Below are the code and all the weights of a small trained network. Each question names an input and a target symbol and asks about switching units off, where a switched-off unit gives its printed mean instead of its output.

import numpy as np


def w(rows, s, z=0):
    codes = np.array(rows[::2]) - 128.0
    scale = np.full(codes.shape[1], s)
    scale[-1] = z or s
    return codes * scale


def norm(h):
    return h / np.sqrt((h * h).mean(-1, keepdims=True) + 1e-5)


def f(y):
    return y / 2 * (1 + np.tanh(0.7978845608 * (y + 0.044715 * y**3)))


def softmax(a):
    e = np.exp(a - a.max(-1, keepdims=True))
    return e / e.sum(-1, keepdims=True)


def log_softmax(a):
    a = a - a.max(-1, keepdims=True)
    return a - np.log(np.exp(a).sum(-1, keepdims=True))


def net(x, mask):
    ids = ['ΛΣΦΩαβδεζηθμξπτψ'.index(c) for c in x.split()]
    T = len(ids)
    res = E[ids] + P[:T]
    u = 0
    for l in range(2):
        r = norm(res)
        for j in range(2):
            rows = slice(3 * j, 3 * j + 3)
            q, k, v = (r @ M[l][rows].T for M in (Q, K, V))
            z = softmax(np.where(np.tri(T) > 0, q @ k.T / 3**0.5, -1e9)) @ v
            o = O[l][rows]
            res = res + np.where(mask[u + j], z, o[:, -1]) @ o[:, :-1]
        u += 2
        y = f(norm(res) @ A[l][:, :-1].T + A[l][:, -1])
        res = res + np.where(mask[u : u + 8], y, B[l][:, -1]) @ B[l][:, :-1]
        u += 8
    return log_softmax(norm(res)[-1] @ U[:, :-1].T + U[:, -1])


Q, K, V, O, A, B = {}, {}, {}, {}, {}, {}
E = w([
[95,118,87],'Λ',
[121,179,136],'Σ',
[110,136,63],'Φ',
[111,134,62],'Ω',
[81,168,19],'α',
[120,132,63],'β',
[109,135,91],'δ',
[62,104,91],'ε',
[133,203,125],'ζ',
[131,190,169],'η',
[112,138,79],'θ',
[124,55,9],'μ',
[129,197,132],'ξ',
[132,191,183],'π',
[108,146,96],'τ',
[131,194,172],'ψ',
],0.011)
P = w([
[181,112,136],'0',
[4,181,66],'1',
[133,77,126],'2',
[163,207,150],'3',
[13,98,79],'4',
[135,75,125],'5',
[164,204,148],'6',
[30,90,38],'7',
],0.012)
Q[0] = w([
[147,10,222],'0.h0',
[35,126,208],'0.h0',
[54,155,104],'0.h0',
[136,19,191],'0.h1',
[114,159,140],'0.h1',
[254,138,146],'0.h1',
],0.0091)
K[0] = w([
[52,98,144],'0.h0',
[81,161,153],'0.h0',
[129,190,108],'0.h0',
[4,124,134],'0.h1',
[153,138,137],'0.h1',
[116,211,128],'0.h1',
],0.014)
V[0] = w([
[146,138,135],'0.h0',
[129,202,63],'0.h0',
[102,155,83],'0.h0',
[195,101,164],'0.h1',
[254,69,174],'0.h1',
[132,118,128],'0.h1',
],0.0059)
O[0] = w([
[118,142,112,124],'0.h0',
[123,37,4,254],'0.h0',
[106,129,81,201],'0.h0',
[163,94,87,104],'0.h1',
[182,45,72,128],'0.h1',
[134,105,134,136],'0.h1',
],0.0033,0.0027)
A[0] = w([
[203,210,138,118],'0.n0',
[140,122,116,102],'0.n1',
[95,33,221,119],'0.n2',
[77,137,148,139],'0.n3',
[51,101,107,148],'0.n4',
[135,175,253,253],'0.n5',
[73,209,169,187],'0.n6',
[204,104,35,114],'0.n7',
],0.0059,0.0051)
B[0] = w([
[122,70,181,132],'0.n0',
[121,134,130,114],'0.n1',
[174,221,71,103],'0.n2',
[174,126,97,145],'0.n3',
[217,156,138,253],'0.n4',
[37,41,1,149],'0.n5',
[175,90,30,189],'0.n6',
[38,192,206,236],'0.n7',
],0.0052,0.0027)
Q[1] = w([
[240,55,222],'1.h0',
[175,235,149],'1.h0',
[110,95,131],'1.h0',
[41,19,228],'1.h1',
[137,189,130],'1.h1',
[89,250,135],'1.h1',
],0.014)
K[1] = w([
[121,210,152],'1.h0',
[202,59,199],'1.h0',
[82,147,97],'1.h0',
[10,196,139],'1.h1',
[228,112,217],'1.h1',
[206,104,208],'1.h1',
],0.012)
V[1] = w([
[164,113,90],'1.h0',
[182,192,121],'1.h0',
[114,143,255],'1.h0',
[162,192,117],'1.h1',
[182,127,158],'1.h1',
[169,148,205],'1.h1',
],0.0084)
O[1] = w([
[178,185,177,163],'1.h0',
[132,237,26,89],'1.h0',
[97,145,67,2],'1.h0',
[200,90,218,115],'1.h1',
[73,166,253,106],'1.h1',
[61,158,235,61],'1.h1',
],0.0042,0.0091)
A[1] = w([
[25,116,78,17],'1.n0',
[72,172,202,39],'1.n1',
[147,168,215,135],'1.n2',
[21,121,137,215],'1.n3',
[109,206,83,70],'1.n4',
[104,46,78,79],'1.n5',
[146,82,125,233],'1.n6',
[9,100,89,1],'1.n7',
],0.012,0.0042)
B[1] = w([
[208,219,141,197],'1.n0',
[22,91,102,143],'1.n1',
[139,177,148,153],'1.n2',
[128,131,11,201],'1.n3',
[104,81,207,155],'1.n4',
[86,144,164,253],'1.n5',
[140,177,161,212],'1.n6',
[156,179,97,194],'1.n7',
],0.011,0.0064)
U = w([
[151,246,73,37],'Λ',
[122,151,71,181],'Σ',
[158,108,76,202],'Φ',
[168,106,87,188],'Ω',
[163,7,52,2],'α',
[196,156,145,120],'β',
[53,63,131,163],'δ',
[141,231,195,63],'ε',
[57,181,161,106],'ζ',
[110,126,167,209],'η',
[154,144,150,159],'θ',
[202,40,162,139],'μ',
[34,138,119,93],'ξ',
[110,126,175,218],'π',
[101,117,110,135],'τ',
[106,122,173,205],'ψ',
],0.021,0.0045)

Each question gives the input, a string of symbols that net reads in full, and the target symbol t.
The units are the heads (3 rows each of Q, K, V and O) and the neurons (one row each of A and B). Each row of codes is followed by its name. A weight is (code - 128) times the scale printed after its matrix; where a second scale follows, it is the last column's (O, A, B and U).
mask holds one flag per unit, layer by layer, with each layer's heads first. A switched-off unit (its flag False) gives its mean, the last column of its rows in O or B, instead of its output. The means were averaged over made-up inputs and are rounded, as every weight is.
A unit's drop is (log p(t) with every unit on - log p(t) with that unit switched off) / (log p(t) with every unit on - log p(t) with every unit switched off).
The circuit of an input: a set's keep is (log p(t) with only the set's units on - log p(t) with every unit switched off) / (log p(t) with every unit on - log p(t) with every unit switched off). Starting from the 12 units with the biggest drops (on a tie, the unit counted first), units are removed one at a time, each time the one whose removal leaves the highest keep (on an exact tie, the one counted first), for as long as the keep stays at least 0.8.
circuit, biggest first: the units of the circuit, biggest drop first
unit that matters most: the unit with the biggest drop
k most important neurons: the k neurons with the biggest drops, biggest first
k most important neurons of layer l: the k neurons of layer l with the biggest drops, biggest first
which heads matter: for each layer, one digit per head in row order, 1 if its drop is at least 0.15 and else 0, layers parted by /
input ε η Σ η μ ε Ω, target ε: most important neuron : [0.n2]
input ξ ξ μ δ μ ζ Λ, target ξ: which heads matter : 01 / 01
input μ Λ μ Λ μ μ β, target μ: 2 most important neurons : [1.n3 1.n5]
input ε ξ μ θ μ ξ ε, target ε: circuit, biggest first : [0.n5 1.h1]
input β α Λ Λ, target β: 3 most important neurons : [1.n5 1.n3 0.n4]
input ξ Ω μ ε α π θ, target ξ: 4 most important neurons of layer 0 : [0.n0 0.n7 0.n4 0.n6]
input Φ β ζ, target ζ: which heads matter : 11 / 00
input δ ε μ Σ μ ξ μ, target δ: which heads matter : 11 / 01
input μ ε μ μ, target μ: 4 most important neurons of layer 0 : [0.n5 0.n7 0.n4 0.n6]
input μ Λ μ Ω, target μ: 4 most important neurons : [1.n3 1.n5 1.n4 1.n0]
input α ξ Λ μ ξ τ ξ, target α: 3 most important neurons : [0.n5 1.n0 0.n6]
input α μ μ ξ, target α: 4 most important neurons of layer 0 : [0.n5 0.n6 0.n7 0.n4]
input ε ξ ζ, target ζ: 3 most important neurons of layer 0 : [0.n5 0.n2 0.n6]
input ε μ α ε θ, target Λ: circuit, biggest first : [1.n0]
input μ Λ μ Σ μ Φ ε, target μ: 4 most important neurons of layer 1 : [1.n7 1.n3 1.n5 1.n0]
input ξ μ β α Φ μ α, target ξ: 4 most important neurons of layer 0 : [0.n0 0.n7 0.n6 0.n4]
input μ ξ μ μ, target μ: 3 most important neurons of layer 0 : [0.n5 0.n7 0.n4]
input ε μ μ δ ε ζ ε, target ε: 4 most important neurons of layer 1 : [1.n2 1.n3 1.n5 1.n4]
input Φ ε δ, target β: which heads matter : 01 / 01
input α μ Φ μ α μ Λ, target α: 2 most important neurons of layer 1 : [1.n0 1.n5]
input μ ε Λ μ τ, target Λ: circuit, biggest first : [1.n0]
input β μ ε ε, target β: 2 most important neurons : [1.n3 1.n5]
input μ ε μ ε μ Ω ψ, target μ: 3 most important neurons of layer 0 : [0.n5 0.n6 0.n7]
input α Ω η Λ μ Λ, target μ: 2 most important neurons of layer 0 : [0.n4 0.n7]
input μ ζ ψ π α μ ξ, target μ: 3 most important neurons : [0.n5 1.n3 1.n5]
input δ δ ε μ μ ε μ, target δ: 3 most important neurons : [0.n7 0.n6 0.n5]
input μ Λ μ Φ μ μ θ, target μ: unit that matters most : 1.n3
input μ μ Σ θ, target μ: 3 most important neurons : [0.n5 1.n3 1.n5]
